Here is a tiny trained network, its code and every weight. The questions are about switching its units off for an input and a class, where a switched-off unit gives its printed mean instead of its output.

import numpy as np


def w(rows, s, z=0):
    codes = np.array(rows[::2]) - 128.0
    scale = np.full(codes.shape[1], s)
    scale[-1] = z or s
    return codes * scale


def f(y):
    return y / 2 * (1 + np.tanh(0.7978845608 * (y + 0.044715 * y**3)))


def log_softmax(a):
    a = a - a.max(-1, keepdims=True)
    return a - np.log(np.exp(a).sum(-1, keepdims=True))


def net(x, mask):
    res = np.array(x, float).reshape(1, 4) / 4 @ E
    y = f(res @ A[0][:, :-1].T + A[0][:, -1])
    res = res + np.where(mask, y, B[0][:, -1]) @ B[0][:, :-1]
    return log_softmax(res[-1] @ U[:, :-1].T + U[:, -1])


A, B = {}, {}
E = w([
[15,66,223,145,167,105,209,163,93,111,14],'x0',
[90,191,62,154,165,197,90,92,98,119,48],'x1',
[145,166,101,48,45,153,173,85,224,71,143],'x2',
[199,255,173,138,66,116,127,203,152,219,97],'x3',
],0.0086)
A[0] = w([
[31,99,86,135,142,203,122,73,124,20,82,199],'n1',
[162,100,72,135,141,166,128,123,96,86,149,129],'n2',
[187,132,58,93,69,162,127,112,169,127,168,77],'n3',
[174,133,115,167,143,40,69,135,82,172,223,51],'n4',
[136,56,104,140,143,127,83,90,116,45,205,126],'n5',
[88,202,59,117,104,231,120,76,134,74,87,175],'n6',
[162,164,81,86,67,128,75,106,210,94,203,95],'n7',
[85,92,202,45,89,80,253,132,188,37,142,157],'n8',
[186,180,169,146,19,92,126,155,185,153,140,85],'n9',
[181,157,151,138,95,113,125,190,111,192,134,211],'n10',
[123,164,75,169,178,209,67,130,76,151,114,251],'n11',
[132,182,188,126,91,138,165,166,133,199,73,151],'n12',
],0.0075,0.0023)
B[0] = w([
[154,90,39,73,156,108,180,86,139,73,99,254],'n1',
[143,150,163,125,131,155,82,135,149,137,150,170],'n2',
[125,154,155,252,57,58,159,152,113,182,124,221],'n3',
[114,99,109,106,200,215,56,101,143,89,113,188],'n4',
[141,132,121,91,170,230,31,137,127,107,108,218],'n5',
[168,109,90,36,159,158,151,73,233,109,163,236],'n6',
[80,207,183,201,41,82,122,198,127,188,188,250],'n7',
[177,73,74,72,227,219,95,17,133,81,121,254],'n8',
[222,129,81,88,148,113,255,98,211,95,184,218],'n9',
[117,152,115,99,146,174,51,86,156,119,175,200],'n10',
[191,52,118,90,211,93,176,106,103,67,99,226],'n11',
[91,131,173,136,154,232,18,96,77,116,127,205],'n12',
],0.0074,0.0091)
U = w([
[193,115,16,2,166,168,115,57,172,70,132,227],'0',
[174,191,92,133,17,99,161,140,182,181,151,14],'1',
[77,157,242,193,113,148,70,185,82,222,116,172],'2',
[116,72,127,171,149,27,218,165,64,111,66,2],'3',
],0.0087,0.002)

Each question gives the input, the list of numbers given to net, and the class t.
The units are the neurons (one row each of A and B). Each row of codes is followed by its name. A weight is (code - 128) times the scale printed after its matrix; where a second scale follows, it is the last column's (A, B and U).
mask holds one flag per neuron, in row order. A switched-off neuron (its flag False) gives its mean, the last column of its row in B, instead of its output. The means were averaged over made-up inputs and are rounded, as every weight is.
A unit's drop is (log p(t) with every unit on - log p(t) with that unit switched off) / (log p(t) with every unit on - log p(t) with every unit switched off).
The circuit of an input: a set's keep is (log p(t) with only the set's units on - log p(t) with every unit switched off) / (log p(t) with every unit on - log p(t) with every unit switched off). Starting from all 12 units, units are removed one at a time, each time the one whose removal leaves the highest keep (on an exact tie, the one counted first), for as long as the keep stays at least 0.8.
circuit, biggest first: the units of the circuit, biggest drop first
top k neurons: the k neurons with the biggest drops, biggest first
drop when u is switched off: that unit's drop, to one decimal
input [8,-7,-5,-8], class 0: circuit, biggest first	(n8)
input [5,6,-6,2], class 3: circuit, biggest first	(n8, n11)
input [5,1,-3,-2], class 3: circuit, biggest first	(n6, n5)
input [-8,-8,-6,4], class 1: top 3 neurons	(n7, n8, n9)
input [4,4,-4,-3], class 3: top 2 neurons	(n8, n6)
input [-6,8,2,5], class 1: top 3 neurons	(n7, n3, n8)
input [5,-1,-4,-4], class 3: top 4 neurons	(n6, n10, n4, n9)
input [5,-6,-3,8], class 0: top 4 neurons	(n9, n7, n3, n10)
input [-5,-7,4,-4], class 1: top 2 neurons	(n7, n3)
input [5,-4,-6,2], class 2: drop when n3 is switched off	0.0
input [-5,-6,5,-1], class 1: drop when n7 is switched off	0.1
input [-6,-4,1,-3], class 1: drop when n12 is switched off	0.1
input [0,1,-3,2], class 2: drop when n8 is switched off	0.5
input [-2,-3,3,6], class 1: top neuron	(n9)
